What each symbol does to the nodes:
ρ: jg->pr, gr->zf, bh->mg, bs->pz, qr->gl, lz->dt, mp->lc, rh->zp, sf->lg, hh->ml, pr->gp, jl->mb, cr->pj, lq->fz, mg->rc, lg->td, pp->gg, qm->md, pj->dr, sg->nh, jq->pc, zp->mc, sj->zm, jj->rt, ff->lz, ml->cr, bp->mz, nh->sf, mc->fs, ht->pg, fz->sj, td->jg, dt->ht, rz->dj, mz->mf, rc->qr, rt->jl, gp->gs, dj->bg, pg->bp, fs->zq, gg->ls, nm->gh, zm->jq, mb->nm, zg->bh, gl->cf, bg->sg, lc->rz, tb->bs, zf->jj, gs->lq, hb->ll, fb->dd, ls->hh, pc->hb, dr->zg, ns->ff, zq->ns, md->pp, dd->tb, gh->rh, ll->mp, mf->gr, cf->fb, pz->qm
ψ: jg->pz, gr->mp, bh->mf, bs->rh, qr->jj, lz->fz, mp->bh, rh->lg, sf->dd, hh->lz, pr->qm, jl->bg, cr->ht, lq->gg, mg->gr, lg->tb, pp->zq, qm->mc, pj->pg, sg->cf, jq->cr, zp->td, sj->hh, jj->rz, ff->lq, ml->dt, bp->pc, nh->fb, mc->jg, ht->zm, fz->ls, td->bs, dt->sj, rz->rc, mz->hb, rc->zf, rt->dj, gp->md, dj->qr, pg->jq, fs->pr, gg->ns, nm->nh, zm->ml, mb->sg, zg->mz, gl->rt, bg->gl, lc->mg, tb->gh, zf->lc, gs->pp, hb->dr, fb->mb, ls->ff, pc->pj, dr->bp, ns->gs, zq->gp, md->fs, dd->nm, gh->sf, ll->zg, mf->ll, cf->jl, pz->zp
ω: jg->zp, gr->bh, bh->ll, bs->lg, qr->rz, lz->ls, mp->mf, rh->tb, sf->nm, hh->fz, pr->mc, jl->gl, cr->zm, lq->ns, mg->mp, lg->gh, pp->gp, qm->jg, pj->jq, sg->jl, jq->ht, zp->bs, sj->lz, jj->rc, ff->gg, ml->sj, bp->pj, nh->mb, mc->pz, ht->ml, fz->ff, td->rh, dt->hh, rz->zf, mz->dr, rc->lc, rt->qr, gp->fs, dj->jj, pg->cr, fs->qm, gg->gs, nm->fb, zm->dt, mb->cf, zg->hb, gl->dj, bg->rt, lc->gr, tb->sf, zf->mg, gs->zq, hb->bp, fb->sg, ls->lq, pc->pg, dr->pc, ns->pp, zq->md, md->pr, dd->nh, gh->dd, ll->mz, mf->zg, cf->bg, pz->td
ε: jg->mc, gr->mg, bh->mp, bs->td, qr->dj, lz->hh, mp->gr, rh->bs, sf->gh, hh->sj, pr->fs, jl->cf, cr->jq, lq->ff, mg->lc, lg->rh, pp->gs, qm->pr, pj->pc, sg->mb, jq->pg, zp->pz, sj->dt, jj->qr, ff->ls, ml->zm, bp->dr, nh->nm, mc->qm, ht->cr, fz->lz, td->zp, dt->ml, rz->jj, mz->zg, rc->rz, rt->gl, gp->zq, dj->rt, pg->pj, fs->md, gg->lq, nm->dd, zm->ht, mb->fb, zg->ll, gl->bg, bg->jl, lc->zf, tb->lg, zf->rc, gs->ns, hb->mz, fb->nh, ls->fz, pc->bp, dr->hb, ns->gg, zq->pp, md->gp, dd->sf, gh->tb, ll->mf, mf->bh, cf->sg, pz->jg
λ: jg->gp, gr->jj, bh->rc, bs->qm, qr->cf, lz->ht, mp->rz, rh->mc, sf->td, hh->cr, pr->gs, jl->nm, cr->dr, lq->sj, mg->qr, lg->jg, pp->ls, qm->pp, pj->zg, sg->sf, jq->hb, zp->fs, sj->jq, jj->jl, ff->dt, ml->pj, bp->mf, nh->lg, mc->zq, ht->bp, fz->zm, td->pr, dt->pg, rz->bg, mz->gr, rc->gl, rt->mb, gp->lq, dj->sg, pg->mz, fs->ns, gg->hh, nm->rh, zm->pc, mb->gh, zg->mg, gl->fb, bg->nh, lc->dj, tb->pz, zf->rt, gs->fz, hb->mp, fb->tb, ls->ml, pc->ll, dr->bh, ns->lz, zq->ff, md->gg, dd->bs, gh->zp, ll->lc, mf->zf, cf->dd, pz->md
θ: jg->rh, gr->zg, bh->hb, bs->sf, qr->lc, lz->gg, mp->mz, rh->dd, sf->mb, hh->lq, pr->zp, jl->qr, cr->sj, lq->zq, mg->ll, lg->nm, pp->pr, qm->td, pj->zm, sg->rt, jq->dt, zp->tb, sj->ff, jj->mg, ff->pp, ml->fz, bp->cr, nh->jl, mc->bs, ht->hh, fz->ns, td->gh, dt->ls, rz->gr, mz->pj, rc->mp, rt->rc, gp->mc, dj->zf, pg->ml, fs->pz, gg->gp, nm->cf, zm->lz, mb->gl, zg->pc, gl->rz, bg->jj, lc->mf, tb->nh, zf->bh, gs->fs, hb->pg, fb->bg, ls->gs, pc->ht, dr->jq, ns->md, zq->qm, md->jg, dd->sg, gh->fb, ll->bp, mf->dr, cf->dj, pz->lg

The rows follow the links: the fewer symbols apart two nodes are, the more alike their rows tend to be.

Each row is also shifted at random along 8 hidden directions that mean nothing.

Some nodes, each with a row of numbers:
bp
+18	-192	-157	+117	-206	+95	+4	-224	+144	+94	-242	-171	+8	-324	-227	+111	-26	+327	-211	-425	-312	-194	-363	-281	-414	+440	+335	+130	-77	-344	-66	+250	-141	+187	+227	+123	-520	+100	+109	+169	+539	-168	+419	+166	+836	+133	-110	+464	-202	+100	+225	+144	-20
rc
+478	-33	+189	+73	+65	+28	-95	-41	-209	-17	-130	-137	-299	-128	-62	-32	+13	-16	+207	-16	-35	-40	+372	+121	-31	+158	+49	-103	-60	-162	+101	-29	+129	+24	-202	-114	-55	-398	-189	+25	-347	-17	+55	-111	-12	-125	+319	-88	+88	-116	+29	+7	-156
pp
+656	+85	-196	+77	-188	-429	-2	+200	+293	+113	-31	+192	-199	+30	-100	+30	-43	+283	-86	+4	+70	-145	-121	-3	+127	-368	-322	+48	-64	-126	+14	-50	-447	+169	-143	+106	-21	+185	+125	-98	+351	-78	-195	+69	+505	+64	-417	+69	-199	+88	+50	-117	+76
sj
+566	-107	-283	-133	+235	+577	+374	-275	-172	+70	-40	+51	+190	+7	-133	+50	+346	+140	-321	-158	+48	+377	+390	+203	+164	+727	+556	-153	+258	-347	+36	+73	-133	-128	+281	+304	-225	-4	-19	+45	-303	+67	+356	+15	-526	+113	+299	+123	-20	-170	+159	-306	+39
pj
+35	+70	-95	+287	-270	-166	+34	+20	-340	-118	-322	-264	+380	-276	+3	-260	-119	-642	+126	+226	-303	-133	+133	+734	+441	-669	+305	+241	+22	+62	-170	+457	+655	-329	-257	-459	-97	+85	+179	-8	-64	-36	-530	-60	+18	+135	-89	+129	+21	+211	-552	+169	+179
nm
+255	-103	-151	-232	+203	+317	+135	+6	-497	-143	-136	-308	+31	-43	+120	+10	+125	-185	+84	-45	+385	+97	-54	-190	+93	+562	+67	+26	+341	+276	+62	-277	+508	-302	+226	-13	-227	-396	-58	-181	-243	+68	-342	+171	-510	+136	+601	+83	+177	-172	-390	+22	-86
mp
-249	+191	+231	+192	+208	+305	-121	-217	-90	-354	+40	-9	+190	-9	+60	-244	+42	-490	+147	-36	-34	+288	+77	+199	+93	-501	+406	-101	+113	+169	+70	+221	+497	-322	+173	-25	+114	-105	+100	+103	-100	+237	-93	-114	-642	+174	+17	-235	+45	-2	-21	-203	-272
lc
-476	+14	+116	+261	+121	-208	-220	+106	-102	-452	-282	-253	+17	-356	+65	-21	-202	-206	+183	+138	+3	-4	-298	-454	-130	-274	-96	-8	-14	+384	+199	+207	+486	-69	-211	-289	+15	-78	+77	+193	-95	-20	-187	+17	+288	+52	+25	-292	+163	-169	-219	+783	-12
mz
-286	-49	+198	+173	+3	+1	+118	-47	-176	-363	-127	+54	+432	-396	+270	-203	-329	-529	-11	+495	-306	-55	-414	-19	+71	-345	+380	+182	+130	+714	-153	+357	+580	+59	+185	-177	+127	+157	+347	+369	+135	-86	-363	+102	-203	-129	-14	-315	+165	+34	-215	+857	+206
fb
-373	-53	+160	-162	-7	+305	-227	+19	-40	-20	+155	-93	-114	+158	-89	+90	0	-66	+103	-446	+166	-57	-214	-6	-328	-11	+64	-8	-143	-169	-65	-202	+96	+38	+287	-1	-273	-80	-77	-130	+408	+126	+109	+165	+151	+74	-93	+221	-30	+149	+160	-530	-371
hb
+119	-186	-83	+98	-104	+155	+40	-143	-110	-50	-269	+112	+42	-309	-169	-62	+49	+33	-106	-29	-261	-176	-135	+242	-91	+230	+320	+35	+88	-84	-113	+292	+153	+166	+74	-30	-287	+74	+144	+229	+288	-229	-185	+22	+303	+100	+40	+193	+21	+15	+81	-62	+38
zg
+585	-63	-125	+104	+34	+46	+52	-263	-142	-3	-363	+197	-200	-253	-17	-153	+235	+193	-19	+151	-188	-80	-6	-40	+72	+438	+68	-61	+290	+137	+46	+157	+50	+46	+22	+119	-16	-202	+52	+201	-74	-271	-437	-194	-142	+94	+364	+13	+121	-162	+69	-102	+58
rz
+438	-131	+366	+32	+69	+375	-81	+108	-37	-132	-80	-63	+38	-276	-130	+178	-12	-66	-54	+28	-69	-129	+106	+80	-348	+404	+683	+50	+10	-168	-71	-24	+382	+159	+174	-19	-231	-250	+129	+242	-51	-28	+486	+384	+266	-17	+359	+10	+33	-82	+71	+682	+4
zf
-525	-37	+262	+5	+134	+6	-224	-89	-7	+1	+90	+173	-342	+77	+12	-79	+28	+32	+209	+47	-97	-47	+220	+118	-139	-33	-342	-250	-249	+33	+119	+20	-151	+258	-312	-200	+324	-79	-380	+148	-223	-59	-83	-429	-31	-270	+45	-352	+292	-142	+304	-392	-135
tb
+278	-38	+528	-215	+243	+119	-163	+396	+414	+34	+406	+710	-19	+241	-201	+149	+165	+229	-118	+650	+265	-101	+144	+622	-212	+133	+157	-295	-182	+88	-41	-339	-237	+540	+49	-33	+548	+178	-8	+212	+123	-40	-2	+235	+164	-311	+147	-578	+217	-278	+259	+229	+389
rt
+250	-6	+616	+45	-121	-83	-211	+102	+467	+192	+181	+114	+64	-113	+124	+111	-134	+165	-35	+430	-226	-354	-205	-244	-485	+243	+361	+209	-66	+148	-210	-182	+41	+282	+297	+174	+222	-164	+209	+265	+160	-68	+571	+366	+331	-188	+275	-48	-127	-15	+101	+1143	+309
ht
+82	+107	-205	+148	-137	-242	+119	-381	+124	+314	-172	-381	+298	-53	+10	-140	+32	+96	-61	+64	-250	+130	+94	-128	+219	+143	+173	+192	+126	-113	+48	+237	-19	-493	+53	+110	-20	-29	+78	-83	-227	+67	+332	-144	-179	+118	+204	+301	-341	-36	-335	+407	+327
ml
+19	+66	-660	+232	-84	-110	+257	+38	-509	-384	-523	-170	+94	-318	-5	-68	-66	-321	+70	-392	+20	+264	+279	+37	+555	-577	-28	+63	+454	-234	+158	+450	+413	-476	-463	+64	-567	-11	+354	-222	-449	+90	-322	-179	-357	+476	-299	+265	-166	+166	-375	-401	-385
mg
+152	+75	+295	+178	+198	+451	-292	+38	+164	-312	-5	+301	-247	-88	-193	+87	+277	-3	-36	-149	-37	-26	+126	+107	-318	-39	+351	-285	-135	-185	+44	+81	+31	+269	+19	-44	+65	-37	-60	+311	+87	-57	+150	+44	+249	+163	-78	-248	+232	-85	+536	-208	-299
pr
+559	-42	+286	-87	-183	+155	+138	+425	+68	+21	+328	+211	+169	+86	-77	+147	-207	-306	-138	+51	+12	-162	+232	+737	+16	-455	+424	+94	-307	-316	-315	-114	-64	+373	+63	-104	-117	+228	+112	-18	+231	+66	+297	+408	+312	-232	-417	-15	-92	+316	+121	+26	+5
pz
-614	-98	-421	-284	+74	+296	-79	+313	-181	+59	-103	+144	-9	+211	-194	+315	+508	+48	-121	-84	+305	-83	+271	+351	+92	+410	-200	-87	+97	-247	-62	-157	+73	-112	-390	-215	+3	+180	-142	-177	-244	-184	-315	+39	+68	+327	+161	+237	+327	-88	-163	-585	+68
lq
+29	+66	-416	+92	+99	+45	+70	+235	-174	-376	-217	+100	+64	-123	-189	+20	+139	-203	-126	-86	+207	+119	-78	+261	+301	-369	-96	-158	+19	+20	+108	+213	+88	-31	-228	-279	-75	+311	+9	-32	+136	-35	-606	+19	+261	+267	-398	-77	+222	-52	-95	-374	-11
gl
+125	-67	+189	-90	-128	+307	-321	-2	+192	+282	-24	+231	+2	+59	-285	+165	+370	+169	-13	-16	-102	-306	+209	+585	-300	+357	+534	+66	+121	-464	-225	-116	+224	-27	+143	+135	-166	-151	+191	+6	+162	-113	+214	+234	+148	+294	+379	+433	-116	+80	+60	-246	+5
jq
-910	-86	-396	-6	-108	+206	-39	-273	+38	+199	-287	-97	+318	-85	-76	+53	+378	+98	-236	-45	-292	-63	-139	-38	-86	+548	+189	+130	+195	-60	-158	+322	+138	-269	+31	-56	-14	+302	+34	+134	+22	-255	+19	-98	+123	+368	+211	+464	+83	-13	-122	+6	+296

From each start, follow one symbol. Which node do you reach?
Answer with the node's name.
-466	-42	+234	-246	+4	+72	-115	-187	-94	+175	+375	-125	-245	+426	-63	-84	-157	+8	+250	-489	+155	+116	-8	+139	-183	-183	-245	-116	-306	-220	+50	-275	-201	+51	+224	+52	-125	-142	-326	-313	+290	+315	+167	-185	-179	-246	-173	+55	-158	+175	+220	-990	-449
ψ -> fb
+745	+177	-302	+99	-196	-720	+85	-208	+224	+373	-16	-344	-187	+163	-50	-184	-145	+412	+61	-171	+78	+132	-69	-329	+295	-232	-566	+59	-127	-175	+246	-80	-578	-251	-15	+221	-56	-98	-132	-374	+177	+173	-25	-188	+147	-24	-218	+195	-482	+20	-163	-183	+65
ρ -> lq
-318	-17	-137	+110	+248	+538	+2	-199	-82	-479	-204	+133	+65	-305	+167	-2	+213	-111	-146	-175	-72	+165	-376	-699	-209	+332	+341	-36	+434	+381	+18	+196	+332	-111	+343	+277	-138	-30	+263	+318	+20	-133	-46	+56	-376	+406	+164	-20	+199	-104	+214	+117	-274
ψ -> ll
-822	-64	-130	+91	+77	+121	+231	+34	-77	-399	-13	+9	+583	-180	-73	+40	-318	-331	-165	-120	-63	+291	-131	+157	+40	-533	+466	+23	+117	-51	+8	+406	+323	-63	+83	+47	-291	+441	+441	+81	+140	+213	+350	+178	-63	+117	-516	-52	-210	+107	-78	+265	-28
θ -> ls
-794	-78	-335	-20	-51	+388	-32	-237	+90	+170	-277	+3	+576	-105	-214	+87	+525	-5	-325	+105	-243	-33	+7	+425	-24	+560	+619	+119	+266	-167	-218	+357	+375	-391	+134	-68	-34	+324	+216	+160	+3	-191	+77	+75	+12	+470	+332	+470	+61	-71	-259	+111	+469
ε -> jq
+334	-19	+84	+104	-176	-259	-142	+155	-30	-29	-173	+32	-558	-225	+164	+143	-187	+232	+192	-256	-132	-299	+4	-647	-246	-14	-340	+137	+93	-93	+11	-121	-103	+202	-270	+269	-259	-383	+82	+10	-152	-160	+178	-45	+227	-14	-18	+135	-113	+139	+214	+142	-444
ψ -> qr
-417	-163	-5	-329	-78	+90	+267	+48	-107	+312	+222	+1	+581	+174	+142	-8	-31	-221	-177	+450	-3	-47	+1	+475	+193	+278	+223	+192	+68	+212	-298	-115	+177	-94	+211	-147	+193	+260	+54	-85	-31	+13	-30	+184	-347	-223	+245	+102	+53	+40	-400	+347	+568
ψ -> pr
-196	+189	+67	+270	+27	-520	-176	-405	+187	-32	+11	-78	-482	+81	+166	-286	-253	+262	+310	-275	-164	+179	-168	-772	-77	-450	-687	-148	-120	+138	+331	+123	-453	+4	-100	+240	+152	-212	-185	-8	+34	+130	+35	-568	-159	-153	-294	-255	-217	-22	+350	-354	-430
ε -> mp
-1019	-38	+319	-50	-66	-161	+44	-361	-225	+109	+217	-546	+323	+77	+296	-176	-552	-335	+320	-164	-153	+171	-111	-288	-126	-260	+110	+253	+50	+112	-20	+22	+441	-383	+286	+140	-201	-245	+107	-220	-144	+386	+597	-91	-654	-244	+96	+149	-425	+215	-303	+335	-170
θ -> lc
+269	+137	-189	+99	-77	-548	+53	-91	+301	+201	-3	-240	+95	+89	-118	-112	-94	+285	-71	+78	+92	+108	-274	-184	+158	-166	-331	+18	-139	+52	+175	+9	-375	-182	+43	-16	+119	+160	-15	-176	+327	+118	-81	-11	+359	-23	-198	+30	-288	-92	-225	+241	+370
ε -> gg
-194	-202	-305	+46	-8	-522	+83	+40	+9	-22	-232	-101	+64	-175	-479	+32	-231	+395	-53	-36	+123	+70	-127	+263	+35	-96	-218	-161	-153	-295	+313	+269	-198	+152	-326	-117	-299	+306	+96	-65	+307	+49	-67	-52	+869	-72	-328	+6	-261	-204	-174	+104	+330
λ -> ht
+198	+7	-222	+111	+172	+240	+248	+270	-341	-572	-180	-41	+350	-242	-101	-13	-47	-512	-168	+98	+183	+230	-1	+340	+363	-378	+343	-81	+48	+183	+66	+256	+405	-22	-84	-341	-140	+267	+170	+78	-28	+57	-400	+230	+32	+143	-260	-252	+230	-58	-222	+191	+57
ω -> lq
-433	+295	+738	+257	+202	+152	-180	-85	+253	-398	+489	+169	+117	+145	+226	-259	-328	-546	+196	+119	-169	+254	-33	+116	-134	-1051	+272	-170	-402	+317	-4	+156	+102	+170	+224	-120	+473	+86	-53	+287	+114	+326	+276	-115	-413	-293	-463	-727	+69	+141	+412	+69	-331
θ -> zg
+520	+22	-291	+201	-271	-129	-55	-203	-27	+301	-347	-132	-197	-109	-144	-87	+242	+173	+10	-159	-311	-192	+299	+235	+182	+126	-77	+85	-26	-378	-40	+221	-196	-146	-279	-69	-119	-105	-159	-34	-107	-208	-174	-260	+299	+169	+69	+383	-49	+72	-32	-413	+49
ψ -> jq
